Below are the code and all the weights of a small trained network. Each question names an input and a target symbol and asks about switching units off, where a switched-off unit gives its printed mean instead of its output.

import numpy as np


def w(rows, s, z=0):
    codes = np.array(rows[::2]) - 128.0
    scale = np.full(codes.shape[1], s)
    scale[-1] = z or s
    return codes * scale


def f(y):
    return y / 2 * (1 + np.tanh(0.7978845608 * (y + 0.044715 * y**3)))


def softmax(a):
    e = np.exp(a - a.max(-1, keepdims=True))
    return e / e.sum(-1, keepdims=True)


def log_softmax(a):
    a = a - a.max(-1, keepdims=True)
    return a - np.log(np.exp(a).sum(-1, keepdims=True))


def net(x, mask):
    ids = ['ΣΦΨαβεζηθπτ'.index(c) for c in x.split()]
    T = len(ids)
    res = E[ids] + P[:T]
    r = res
    for j in range(2):
        rows = slice(4 * j, 4 * j + 4)
        q, k, v = (r @ M[0][rows].T for M in (Q, K, V))
        z = softmax(np.where(np.tri(T) > 0, q @ k.T / 4**0.5, -1e9)) @ v
        o = O[0][rows]
        res = res + np.where(mask[j], z, o[:, -1]) @ o[:, :-1]
    y = f(res @ A[0][:, :-1].T + A[0][:, -1])
    res = res + np.where(mask[2:6], y, B[0][:, -1]) @ B[0][:, :-1]
    return log_softmax(res[-1] @ U[:, :-1].T + U[:, -1])


Q, K, V, O, A, B = {}, {}, {}, {}, {}, {}
E = w([
[220,123,164,131,195,151,255,151],'Σ',
[181,177,161,35,220,162,170,87],'Φ',
[108,128,110,109,203,240,100,75],'Ψ',
[113,19,111,213,205,223,88,74],'α',
[199,50,148,38,146,132,145,104],'β',
[178,205,73,129,132,163,169,144],'ε',
[229,235,34,85,199,130,134,104],'ζ',
[209,126,43,156,219,102,111,94],'η',
[193,50,54,204,140,79,174,156],'θ',
[124,141,49,235,130,184,133,146],'π',
[130,13,114,135,131,186,107,110],'τ',
],0.0093)
P = w([
[139,147,131,128,75,110,135,84],'0',
[60,153,181,157,238,141,105,149],'1',
[133,106,84,118,123,163,176,94],'2',
[78,148,177,204,253,145,99,127],'3',
[194,140,128,139,99,162,144,88],'4',
[129,115,109,55,149,124,111,191],'5',
[138,94,48,99,135,174,186,81],'6',
[154,106,137,206,218,77,88,148],'7',
[172,123,92,125,116,162,161,88],'8',
[173,116,127,75,152,162,107,211],'9',
],0.018)
Q[0] = w([
[104,117,129,116,99,102,130,63],'H0',
[143,132,139,214,184,129,188,2],'H0',
[157,106,153,147,190,112,75,191],'H0',
[105,139,202,187,126,29,80,111],'H0',
[192,127,92,122,125,227,196,43],'H1',
[156,117,168,150,205,82,71,209],'H1',
[101,140,159,218,128,59,136,5],'H1',
[154,127,156,190,181,153,145,42],'H1',
],0.012)
K[0] = w([
[93,106,168,136,149,64,57,181],'H0',
[184,183,231,184,21,68,32,84],'H0',
[246,104,104,119,114,235,155,81],'H0',
[205,149,206,154,185,191,71,255],'H0',
[54,161,163,123,42,43,150,30],'H1',
[209,119,99,155,118,217,141,96],'H1',
[160,173,237,176,103,123,48,210],'H1',
[220,159,182,122,40,96,28,87],'H1',
],0.0082)
V[0] = w([
[162,150,51,138,136,130,184,132],'H0',
[88,128,56,130,17,88,69,142],'H0',
[176,43,137,84,176,44,103,101],'H0',
[129,53,102,179,98,209,76,120],'H0',
[115,133,60,247,218,140,94,146],'H1',
[60,44,151,192,144,169,77,144],'H1',
[157,44,157,161,92,77,206,209],'H1',
[122,118,230,30,164,206,165,62],'H1',
],0.011)
O[0] = w([
[98,79,160,141,175,45,130,119,243],'H0',
[248,70,117,69,123,111,124,126,110],'H0',
[132,123,64,252,88,117,219,101,122],'H0',
[172,141,92,117,190,163,118,98,166],'H0',
[105,154,210,97,166,133,145,60,84],'H1',
[183,151,161,136,145,198,110,102,2],'H1',
[207,55,206,202,176,162,206,204,70],'H1',
[66,182,63,206,118,157,87,164,180],'H1',
],0.013,0.0078)
A[0] = w([
[88,128,116,147,181,100,60,254,87],'N0',
[84,146,83,170,50,119,141,176,141],'N1',
[119,148,75,136,31,126,155,51,3],'N2',
[203,91,86,129,63,159,200,126,46],'N3',
],0.0089,0.0046)
B[0] = w([
[206,98,177,99,53,177,144,115,252],'N0',
[91,126,123,89,157,117,113,193,240],'N1',
[121,152,249,129,144,199,215,67,172],'N2',
[98,140,185,169,110,103,11,129,163],'N3',
],0.012,0.017)
U = w([
[135,90,44,127,163,113,160,177,203],'Σ',
[142,120,205,117,117,202,197,126,31],'Φ',
[63,178,102,128,200,169,123,93,134],'Ψ',
[213,121,86,137,145,239,202,85,243],'α',
[76,147,146,117,147,124,53,173,26],'β',
[118,98,32,82,78,54,89,97,177],'ε',
[34,129,87,147,190,50,144,106,226],'ζ',
[146,88,167,157,145,142,253,63,153],'η',
[115,121,205,109,194,105,73,126,2],'θ',
[212,97,136,44,65,159,137,74,69],'π',
[140,152,75,118,74,142,15,73,182],'τ',
],0.007,0.0043)

Each question gives the input, a string of symbols that net reads in full, and the target symbol t.
The units are the heads (4 rows each of Q, K, V and O) and the neurons (one row each of A and B). Each row of codes is followed by its name. A weight is (code - 128) times the scale printed after its matrix; where a second scale follows, it is the last column's (O, A, B and U).
mask holds one flag per unit, heads first, then neurons. A switched-off unit (its flag False) gives its mean, the last column of its rows in O or B, instead of its output. The means were averaged over made-up inputs and are rounded, as every weight is.
A unit's drop is (log p(t) with every unit on - log p(t) with that unit switched off) / (log p(t) with every unit on - log p(t) with every unit switched off).
The circuit of an input: a set's keep is (log p(t) with only the set's units on - log p(t) with every unit switched off) / (log p(t) with every unit on - log p(t) with every unit switched off). Starting from all 6 units, units are removed one at a time, each time the one whose removal leaves the highest keep (on an exact tie, the one counted first), for as long as the keep stays at least 0.8.
units of the circuit, in order: the units of the circuit, biggest drop first
k most important neurons: the k neurons with the biggest drops, biggest first
which heads matter: for each layer, one digit per head in row order, 1 if its drop is at least 0.15 and else 0, layers parted by /
input β π τ η Ψ τ η θ, target τ: units of the circuit, in order : (H1 N0)
input Φ θ Φ β, target β: most important neuron : (N1)
input Σ θ τ π Ψ, target Σ: which heads matter : 01
input Φ β π β τ, target Φ: 2 most important neurons : (N2 N0)
input β ε π ζ π τ, target θ: which heads matter : 11
input θ Σ θ Φ η ζ β, target θ: 2 most important neurons : (N3 N0)
input θ τ τ ζ η β, target α: units of the circuit, in order : (H1 H0)
input Σ Ψ η, target Σ: which heads matter : 01
input β Ψ ε θ Φ η, target π: units of the circuit, in order : (N0 H0)
input τ β α ζ ε Ψ η Φ π, target τ: which heads matter : 11
input η τ Ψ ζ ε π η θ, target π: units of the circuit, in order : (N0 H0)
input Σ ζ τ η η, target Σ: units of the circuit, in order : (H1 N2)
input η Φ α π π ζ ζ η π η, target ε: units of the circuit, in order : (H1 N2)
input π Φ θ Σ, target θ: units of the circuit, in order : (H1 N0 H0)
input Ψ π Σ η π, target Ψ: units of the circuit, in order : (H1 N2 N0)
input τ ζ τ α β τ α, target τ: units of the circuit, in order : (N3 H0 H1)
input θ η Σ τ ζ, target θ: units of the circuit, in order : (N3 H1 N0)
input β η Σ τ Ψ, target β: which heads matter : 11
input ε θ α, target ε: units of the circuit, in order : (H0 N2 H1)
input τ η θ τ θ α π η, target η: units of the circuit, in order : (H1)
input η τ η, target η: which heads matter : 11
input Ψ Ψ Ψ α β, target Ψ: which heads matter : 01
input Ψ π Ψ Ψ, target τ: which heads matter : 01
